(in the rows, 128 means zero)
Each row has two labels, one from each of two sets.
[125  90  84 199 120 134 117 147 134  88 102 124  84 135 109 163 126 138
 118 115 146 144 153 152 117 120 183 131 117 131 135 122  86 119 115 121
 159 118 160 130 141 124 147 139 215] : JJ, K
[148  89 106  83 184 119 115 139 123 161  97 132 158 133  93 141 145 130
 158  90 160 178 105 146 139 137  82 129 122 154 169 120 143 117 129 136
 154  94  91 123 112 120 132 126 106] : HZ, K
[ 55  98  55  73 107 157 123 194 149 134 126 164  75 102  57 160 102 145
 198  78 171  90 113 125 122 148 158 130 197 119 102 142 105 144 132 146
 143 116 146 120 124 107 147  91 158] : HZ, T
[136 120 141 154 107 126 127 139 124 152 147 127  90 119 131 127 110 126
 140 147  99 143 154 138 135 120 174  99 105 122 119 114 109 108 119 113
 110 160 107 110 130 136 171 131 231] : LM, N
[126 139 138 134 158 139 103 152 131 124 102 124  80 142 104 165 147 127
 159 108 151 136 121 138 116 107 108 124 125 131 146 117 104 113 137 128
 140 123 131 130 118 122 142 130 181] : JJ, K
[138 165  88 205 145 114  99 163 122 122 110 110 113 116 148 176 113 124
 117 114 106 118 134 142 156 120 108 148  75 129 131 107 143 127 149 118
 145 125 171 109 133 118 106 143 125] : JJ, K
[137 162 120 183 145 125 111 152 123 128 101 138 147 142  73 150 144 138
 163 117 130 156 129 119 157 118 152 142 121 148 132 120 130 129 155 110
 136 145 138 115 115 102 109 141 120] : HZ, K
[114 113 115 180 137 165 125 168 130 117 129 147  75 119  62 136 162 127
 179 109 139 161 102 104 139 110 148 140 157 148 130 141  91 137 132  96
 139 124 113 110 111  84 126 124 172] : GT, K
[136 126 123 116 127 136 138 137 113 132 129 153  96 109  93  99 152 129
 146 142 148 143 118 111 146 126 138 139 121 134 122 107 106 124 123 128
 141 146 103 129 118 128  95 133 106] : MC, K
[146 122 107 175 116 110 107 150 130 122 124 115 116 125 151 161 101 143
 155 111 127 116 144 154 130 142 130 131  88 114 111 123 132 155 118 122
 142 143 159 108 117 130 142 152 190] : JJ, K
[124 140 128 181 142 123 140 141 115 127 120 130 106 131  90 148 148 143
 138 102 120 146 110 110 151 126 164 128  77 158 141 119 120 119 141 109
 134 132 139 127 105 108 171 113 125] : GT, K
[152 147 168 101 166 134 105 161 126 139 115 147 125 102  87  99 162 127
 152 118 142 167  94 143 121 141 179 138  58 154 124 105 130 122 117 117
 125 181 133 135 111 110 144 131 103] : MC, K
[130 132 106 132 149 127  97 162 134 153 117 118  99 109 111 149 118 117
 161 112 143 125 111 157 143 118  71 157 113 127 147 121 133 133 113 125
 146 143 147  94  87 115 146 134 176] : JJ, M
[ 97 101  47  99 116 116 126 157 132 142 109 139 114  97 116 151 132 125
 142 114 142  89 112 123 158 149  55 138 105 120 116 122  98 125 139 136
 154 134 141 114  82 119  88 111 165] : GT, M
[123 123 111 152 136 125 116 148 125 133 120 126  89 132 109 161 114 119
 168 108 140 120 124 146 136 128 117 145 108 155 118 107 109 127 134 131
 148 142 162 115  98 113 147 122 169] : GT, M
[184 141 128 133 126 139 123 143 126 128 116 135 122 153 126  85 146 122
 117 116 131 116 140 155 127 108 130 146  98 124 135 113 121 103 118 133
 145 141 153 153 120 124 113 133 153] : JJ, K
[131  99  71 134 141 111 127 115 121 133  96 150 124 116  90 115 129 148
 154  98 144 147 119 138 113 138 145 110 116 135 141 116 114 111 123 125
 157 144 122 129 141 124 117 127  98] : JJ, K
[137 220 126 116 100 119 136 152 105 150  80 149 130  91 135  88 145 121
 131 202 128 107 118 137 159 128 168 149  12 128 105  84 132 115 135 135
 132 190 144 146 103 161  86 138  49] : GT, K
[118 180 176 187  86 137 117 158 114 144 126 122  95  98 175 144 108 135
 120 157  87 111 142 129 189 133 222 104   4 120 102 111  82 126 139 111
  83 209 148 103 120 139 182 207 195] : JJ, N
[144 126  66 147 121 124 124 119 149 141 128 115  79 110 138 157  62 134
 166  93 104 120 155 149 148 132  78 133 180 111 128 118 138 126 135 112
 150 167 132 101 151 164  84 137 203] : JJ, M
[ 85 172  68 147  74 142  66 155 141 124 109 170  57  93 121 153 122 146
 160 141 116 102 124 113 176 139 145 109  94 106  75 106 104 129 146 137
 137 191 162 139  90 125 115 133 132] : GT, M
[152 132 108 179 144 113 107 154 131 125 104 135  96 113 111 160 138 138
 168 105 124 145 113 140 147 120  75 147 100 143 124 110 162 128 141 116
 135 157 141  96 112 113  74 149 152] : GT, K
[175 119  49 132 134 128 126 100 129 152  96 130  81 111 121 131  97 144
 161 101  85 138 117 169 169 156  55 154  82 138 123  97 147 110 144 120
 165 194 128  92 146 117  61 131 176] : LM, K
[119 168 111 146 141 118 127 163 100  94  91 129 124 165  60 155 140 136
 136 125 171 124 121 126 159 125 195 151 136 132 151 121 129 128 141 139
 170  94 159 141 113 109 161 121  98] : JJ, T
